Below is a small trained network, with its code and all its weights. Each question gives an input and a class and asks what happens when units are switched off, that is, made to give their printed mean instead of their output.

import numpy as np


def w(rows, s, z=0):
    codes = np.array(rows[::2]) - 128.0
    scale = np.full(codes.shape[1], s)
    scale[-1] = z or s
    return codes * scale


def f(y):
    return y / 2 * (1 + np.tanh(0.7978845608 * (y + 0.044715 * y**3)))


def log_softmax(a):
    a = a - a.max(-1, keepdims=True)
    return a - np.log(np.exp(a).sum(-1, keepdims=True))


def net(x, mask):
    res = np.array(x, float).reshape(1, 6) / 4 @ E
    y = f(res @ A[0][:, :-1].T + A[0][:, -1])
    res = res + np.where(mask, y, B[0][:, -1]) @ B[0][:, :-1]
    return log_softmax(res[-1] @ U[:, :-1].T + U[:, -1])


A, B = {}, {}
E = w([
[125,126,127],'x0',
[42,163,241],'x1',
[25,36,49],'x2',
[8,255,9],'x3',
[127,129,129],'x4',
[126,128,128],'x5',
],0.0082)
A[0] = w([
[205,29,109,105],'neuron 0',
[148,83,139,63],'neuron 1',
[200,192,120,115],'neuron 2',
[146,91,141,127],'neuron 3',
[185,144,143,124],'neuron 4',
[27,6,63,6],'neuron 5',
[122,164,158,204],'neuron 6',
[60,159,116,254],'neuron 7',
[135,101,150,158],'neuron 8',
[100,140,170,58],'neuron 9',
[183,128,77,97],'neuron 10',
[154,161,144,149],'neuron 11',
[238,205,109,87],'neuron 12',
[101,158,168,41],'neuron 13',
[156,109,99,114],'neuron 14',
[111,232,68,100],'neuron 15',
[126,172,63,14],'neuron 16',
[225,63,128,96],'neuron 17',
[175,103,150,180],'neuron 18',
[172,204,204,114],'neuron 19',
[149,209,70,50],'neuron 20',
[55,126,180,3],'neuron 21',
[120,92,175,210],'neuron 22',
[30,155,89,132],'neuron 23',
[62,159,84,58],'neuron 24',
[131,190,84,37],'neuron 25',
[150,114,59,124],'neuron 26',
[206,94,60,75],'neuron 27',
[155,108,94,97],'neuron 28',
[117,90,99,3],'neuron 29',
[92,43,113,88],'neuron 30',
[213,145,53,48],'neuron 31',
],0.014,0.0029)
B[0] = w([
[136,185,90,200],'neuron 0',
[140,251,151,147],'neuron 1',
[15,73,78,187],'neuron 2',
[173,254,101,148],'neuron 3',
[70,169,100,161],'neuron 4',
[56,111,113,244],'neuron 5',
[143,92,114,163],'neuron 6',
[205,104,122,231],'neuron 7',
[156,210,83,144],'neuron 8',
[144,107,159,148],'neuron 9',
[130,49,208,166],'neuron 10',
[58,74,87,152],'neuron 11',
[41,111,83,210],'neuron 12',
[79,100,172,154],'neuron 13',
[177,146,191,144],'neuron 14',
[122,134,143,253],'neuron 15',
[164,191,131,187],'neuron 16',
[145,175,123,199],'neuron 17',
[117,169,97,167],'neuron 18',
[66,87,83,201],'neuron 19',
[200,240,111,204],'neuron 20',
[122,137,198,178],'neuron 21',
[217,171,126,163],'neuron 22',
[168,155,146,255],'neuron 23',
[141,151,117,219],'neuron 24',
[132,167,136,186],'neuron 25',
[116,83,171,172],'neuron 26',
[101,82,197,185],'neuron 27',
[133,141,181,145],'neuron 28',
[84,154,139,140],'neuron 29',
[2,145,56,176],'neuron 30',
[132,78,234,189],'neuron 31',
],0.0068,0.013)
U = w([
[40,122,21,77],'0',
[161,201,68,60],'1',
[106,86,252,99],'2',
[121,120,58,255],'3',
],0.011,0.0099)

Each question gives the input, the list of numbers given to net, and the class t.
The units are the neurons (one row each of A and B). Each row of codes is followed by its name. A weight is (code - 128) times the scale printed after its matrix; where a second scale follows, it is the last column's (A, B and U).
mask holds one flag per neuron, in row order. A switched-off neuron (its flag False) gives its mean, the last column of its row in B, instead of its output. The means were averaged over made-up inputs and are rounded, as every weight is.
A unit's drop is (log p(t) with every unit on - log p(t) with that unit switched off) / (log p(t) with every unit on - log p(t) with every unit switched off).
The circuit of an input: a set's keep is (log p(t) with only the set's units on - log p(t) with every unit switched off) / (log p(t) with every unit on - log p(t) with every unit switched off). Starting from the 12 units with the biggest drops (on a tie, the unit counted first), units are removed one at a time, each time the one whose removal leaves the highest keep (on an exact tie, the one counted first), for as long as the keep stays at least 0.8.
circuit, biggest first: the units of the circuit, biggest drop first
top k neurons: the k neurons with the biggest drops, biggest first
drop of u: that unit's drop, to one decimal
input [7,6,2,-4,-2,5], class 3: circuit, biggest first	[neuron 31]
input [0,-7,0,-5,7,3], class 2: top 3 neurons	[neuron 27; neuron 31; neuron 10]
input [-6,3,-4,-5,-3,-6], class 3: top 2 neurons	[neuron 19; neuron 20]
input [-4,-7,-6,3,1,-8], class 2: top 2 neurons	[neuron 31; neuron 10]
input [-3,-5,-6,-1,6,-5], class 0: circuit, biggest first	[neuron 12; neuron 2]
input [0,8,8,-7,0,-4], class 0: top 2 neurons	[neuron 30; neuron 5]
input [2,-2,-2,5,-6,0], class 1: circuit, biggest first	[neuron 20; neuron 5]
input [6,-8,7,-4,7,-7], class 2: top 3 neurons	[neuron 27; neuron 31; neuron 10]
input [5,-7,-1,7,8,-6], class 1: top 2 neurons	[neuron 20; neuron 16]
input [0,-4,0,-3,5,-7], class 2: top 2 neurons	[neuron 27; neuron 20]
input [-3,6,-6,1,6,8], class 0: top 2 neurons	[neuron 19; neuron 31]
input [5,-5,0,6,0,-6], class 1: drop of neuron 20	0.5
input [-7,0,-8,-8,-1,-2], class 0: drop of neuron 2	0.2
input [3,-3,-6,-2,2,1], class 0: drop of neuron 12	0.1
input [-5,2,6,-4,1,-8], class 0: circuit, biggest first	[neuron 30]
